[  2   5   1  23  -2  21  -2   2   5   6  -8   7  -1   0  -4  -4  -8   8
  -4 -16  22  12  13 -11   6   6   3 -11 -10 -12 -13   6  16  10 -23   0
   7] : Z232 + (7)
[  2   3  -6  22   2  16   4  -6   5  12  -5   4   9   9   6  -3  -3   5
   3 -10  14  14  17   4   7   6   2  10   5  -1  -2   4  17  11 -28   1
  -2] : Z232 + (7)
[  3  10  -3  11   3  16  -2  -9  16   9 -10  -1   6  -3   2  -3  -2   3
  -2 -14  16   7  13  -2   9  -2   3  14   8   5  -4   9   0  10 -19  -2
  -1] : Z232 + (7)
[  1  -1   0   3  -4  10  -2  -3   5  15  10  -8  11   3   1   9  -2   1
   0  -1  12   8   6   8   1   8   4  11   5   8   8  -6   1  10 -12   0
  -9] : Z232 + (7)
[  1  -6   2   3 -13 -14   0   1   8  -4   4  -5  11  -4   3  -2  -1  -7
  -1  -5  -9  12  12  -4 -19  -2  -8  -2  10  -4   5   4  -9  -3  -8  -2
   4] : Z152 + (7)
[ -1   3  -6   5  -3  22  -1  -3  14   3 -10   1   0   0   4  -3  -2   0
   0 -12   8  -1  10  -3   5   2  -3   4   4  -8  -5   5  -3   7 -12   0
   4] : Z232 + (7)
[  2   5  -5  14  -6  13   6  -5  11  14  -1  -6  15   0  10   0  -6  -5
   0 -15   8  18  17   4  -5   2  -7  17  16  -2  -1   1 -10   2 -35   4
   0] : Z232 + (7)
[ 13   8  -4  10  -3  13   0  -8  10  11   5   7   3   2   3  -1  -5  -4
   2 -15 -16   4   9  -1  -3   7   0  24  12   3  11  -6  -5   2  -7  18
 -22] : Z232 + (7)
[  2   8   1  11   8   4  -2   2   4   8  -3   2  15   5  -1   3   1   2
  -2 -11   8  19   8   3  -4   4  10  12   7 -13   3   4   8   9 -13  -2
  -6] : Z232 + (12)
[  7   7   2  16  -3   8   4  -3   9  -3  -2  13  -1  -2  10   1  -4  -3
  -1 -12 -19   5   5 -11  -6  -1 -10  26  18  -2   8  10   3   2  -2   0
 -12] : Z232 + (7)
[  2   6   6  12   9   9   1  -6   7   8  -7   2   7   5   3   2   0   3
  -3 -11  21  18  13  -1  11   4   1  12   8   0   3  14   7  12 -23  -1
   4] : Z232 + (12)
[  2   7   2   7   2  25   2 -17  15   3  -2  -1   0   2   6  -3   6  -2
   2 -11   7   0   7  -4   7   2  -2  22  16   2  -3   9   6  15  -5   3
  -6] : Z232 + (7)
[  7   4   3  15 -22 -15  -8  -1   2  -1   5   3  -3  -4  -7   1 -15  -3
  -3  -1 -13   0   8 -19 -10  -2   6 -16 -14  -6  -1   0   2 -17 -14  -2
   0] : Z152 + (7)
[  0   4   6   9  -4 -39  -4   2   4  -1 -19  -2   9 -11  -3   0  -6  -5
  -5  -4   1  10   6 -19 -12 -10  -3   6   8 -12   0  17 -10  -6 -17  -6
  10] : Z152 + (7)
[  6   6  -4  12   1   9   2  -4   8   7 -16   0   3  -1   7   2  -5   3
   1 -10  18  14  12  -1  13   1  -2   7   0  -5 -10   7   2   3 -19  -4
   4] : Z232 + (7)
[  0  -2   1   1   3  -3   1  -3   4  18  -1 -11  15   4   3   0  -2   0
  -3   2   9  17   8  16  -3   2  -2   9   3   5   6  -2  -9   9 -14  -2
   1] : Z232 + (12)
[  7   5   1  31  -4  18   4  -4   5   9 -13  14   1  12   0  -2  -6   3
   0 -15  -3  19  19  -1   4   0   0  -3   0  -8  -2   5   6  -1 -36  -2
   3] : Z232 + (7)
[  7   4   0  12 -24 -13  -6  -6   9   0   4  -8   3  -4  -3  -2  -6  -6
  -3  -7   4   1  11 -17  12  -1   6  -6  -1   2   2   0  -6  -2 -13  -1
  -5] : Z152 + (7)
[  6   5   5   4   3   1  -6   0   7  14   1  -2  16   2   0  -1  -2   5
  -7 -13  21  28   9  -4  -6   3   9   7   4 -12   3   5   6  13 -14   0
   1] : Z232 + (7)
[  0   5   4   4   3 -12   2   0  -3   5 -16   3   5   8   0  -1  -3   2
  -1  -2  15  19   3  -1   9   7   6   2  -6   4   0   5   8   7 -16  -5
  -4] : Z232 + (12)
[  0   2   4   1  13   1  -1   1   1   8   5  -6  21  -5   3  -1  -2   2
  -5  -9   7  21  -1   8 -10   6   3  23  15   8  10   5   4  16  -2  -1
  -6] : Z232 + (12)
[  8  -6   0   6 -26  -3  -6   0   7   0  20  -8  -5  -3  -3   4  -6  -3
   0   0 -11 -11   8  -6 -15   0   1  -5   8  10  -3  -4  -4  -7   1   0
  -2] : Z152 + (7)
[  9  10  -1  13   0   3   0  -2  10   7 -20   8  -3  -4   1  -5  -7   1
   6 -16  -6   6  10 -15   1  -2   2   5   0 -11  -1   6   4   0  -8   0
   0] : Z232 + (7)
[  8   0   9  23 -15 -16  -5   7   5  -1  -3   1   3  -3  -2  -1  -6  -3
  -4 -12   0  23  12 -19 -17  -3   3 -11  -9 -17   3   0  -2  -7 -21  -2
  -3] : Z152 + (7)
[  5   1   4   6   0   3   5   4  -5   5   8  -1  10   8   2   3   0   6
  -2  -3   8  18   3   1  -8   8   1  15   6   2   2   2  10  10  -4   0
 -10] : Z232 + (12)
[ -4   2   1  11   0   5   1  -5   3  11   2  -1  18   8  -3  -4   2  -2
  -1  -4  -6  12   7  10  -6   7  -2  14  12   9   8  -1  -5   6 -16  -2
 -10] : Z232 + (12)
[  0   2   4  28   3  12  -8  -4  11  18 -17   3  13   5  -2  -6  -7  -3
  -5 -19   8  15  19  -1   4  -1   9  -5  -5 -15  -5  16   5  11 -34  -7
   3] : Z232 + (7)
[ 10  -2   6  13 -14 -11  -4   1   8   0  10  -4  -3   0  -3   2  -2  -3
  -1  -5   1   5   9 -17 -11   4   3  -3   4   6   1   5   5   1  -3  -3
  -5] : Z152 + (7)
[  0   8  -1  23   4  13   0  -1   2   8 -27  18   5   2  -4  -6  -5   7
  -5 -14  18  17  19 -14   8  -8   7 -15 -12 -19  -7  12   6  10 -34  -3
  12] : Z232 + (7)
[  6   8   5  34 -10   0   7   2   6   3 -10   5   9   8  -1   5  -4   2
  -3 -10  18  27  17  -6   2   0  -1   0   2   1   1  14   6 -23 -39  -2
   6] : Z232 + (7)
[  8   6   9  24  10  16   6  -2   1  -4 -13  15  -1  22  -3  -5   0   3
   1 -10  -8   6  14  -7   1   0  -3  12   6   0   2  10  12   1 -15 -10
  -5] : Z232 + (7)
[  4   2   4  17  -1  10  -6  -5   7  14   1  -3  20  14  -3   2   0   3
  -6  -5   4  16  15  -1  -3   8   9  -1   0  -4  -1   7   2  12 -26  -1
  -1] : Z232 + (12)
[  2   3   1  12   7  20   8  -4   5  -6   3  10  -1  10   6  -3   0  -5
   6  -5 -23  -7   8   6   3   4  -9  36  26  11  10   8   3   5   6  49
 -15] : Z232 + (4)
[  2   0  11  19   2  10   1  -7   6 -17  -2   2   4   6   2  -5   9  -5
   6   1 -14   4  13  -2  -4   0  -5  24  24  11   6  12   3   6 -11  -1
  -9] : Z232 + (4)
[ -2   2   5  15  -3  -5  -4   3  -3  -8 -11   6   0  -9  -5  -4  -3  -2
  -1   1  -7  -4   8 -11  -8  -5   1  -8   0  -7  -3  12  -1  -6 -11  -1
   6] : Z152 + (7)
[  4   6  -3   8   1   8   2  -6  10   5   1  -1  13   1   7  -4  -5  -6
  -1 -14  -3  11   6   0  -3   4  -8  23  13  -6   8  -1  -5   5 -12   6
  -6] : Z232 + (7)
[  6  -4  -2  13 -20  -8   6 -10   8   8   4  -9   4  -2   3   2  -2  -2
   1  -6   5  13  13  -4  -5  -6  -5   2   7   7   5   0  -8  -9 -20  -3
   2] : Z152 + (7)
[  0  -6   7   2 -14 -14  -5   0   2  -4  18  -7   9   1  -1  -3   8  -7
   4   7 -15   3  -2   4 -27  -1  -4   8  14   5  10  -1  -8  -2   5  -1
  -5] : Z152 + (12)
[  5   2  -1  -3   7   4  13   0   3  11  11   1   8   5  12   1   2  -3
   0  -7  -7  13  -2  15   1   5 -12  41  27  15  16   0  -5   1   6   4
 -18] : Z232 + (12)
[  5   4  -4  20 -12  23   0  -7   9   9 -12  11  -5   5   2  -1  -4   3
   0 -15   0  11  24  -2   5   3   3  -3  -3 -15  -6   6   6  10 -23  -1
   1] : Z232 + (7)
[  3  -2   4  10 -13  -5  -5  -4   5  -2   8  -4   5 -10  -2   1  -3  -5
  -1  -1 -14  -3   8 -10 -17  -4   4   1   8  -5   5   2  -4  -5   7   4
   0] : Z152 + (7)
[  7   5   4  37  -2   4   1  -1   5  15 -18   9  22  10  -1  -2  -6   7
  -5 -23  21  45  19  -3  -9   4   3  -8  -7 -23   2   5  -7  10 -48  -2
  11] : Z232 + (7)
[  1  11   2  24  10  16   1  -2   9  -2 -15  12   7   0  -4  -6  -3  -1
  -1 -13  -3  10  11  -9  -7  -1  -1   2   9 -12   0  15  10   8 -14 -13
   6] : Z232 + (7)
[  2   3   0  12  10  18   5  -3  14   6 -10  -3  13   9   2   3  -1  -1
   0  -8   9  13  10   4   0   6   0  27  13  10   4  10   4  12 -17  -2
  -9] : Z232 + (12)
[  5   3  -1  16 -17 -16  -3   1  12  -6   1  -3   4  -8  -3  11  -3  -2
  -3 -11  -2  10  11 -20 -13  -2   1 -12  -6  -8  -3  10   2  -8  -8   2
   1] : Z152 + (7)

[ -2 -15  -4   4  -3 -11   3   1  -4   1 -13  -8  -2  -1   2 -11  -1  11
   2   1  -3  11  -1   1   3  -2  -3  -6  -6   5  -8   2   0  -6  11   3
  -3] : (64) + Z834
[  2 -12  -3   2   0 -25   2   1   5   4  -1  -7  11   3   5  -2   0   7
   3  -7   0   5  10 -11 -19  -5  -7  -4  -3   2 -10  10  11  -6   0   8
  17] : (64) + Z991
[ -4   9  -4  -4  -4   9  -4   4  -7  -3  11   0  11  -3   7  11  -1   8
  -5   2   3  -7  10  -7   9  -2 -14  -1   1  -6   1   9  -6  10  -1  -3
  11] : (64) + Z736
[ -3  -6  -3   8  -4  -3   5   5  -9  -2 -11   2 -10  -3   5   3   1  11
  -3  -2   1   1   6  -8  -1  -4 -10 -11  -3  -1 -10   3   1  -2  12   3
  21] : (64) + Z834
[  3   1 -15   1   1 -29  -3   2   2   2  13  -2   0   2   2  15   1   5
  -3  -4   1  -4  17  -9   4  -2   2  -3   0  -7   8  11   4   3 -15   7
  26] : (64) + Z37
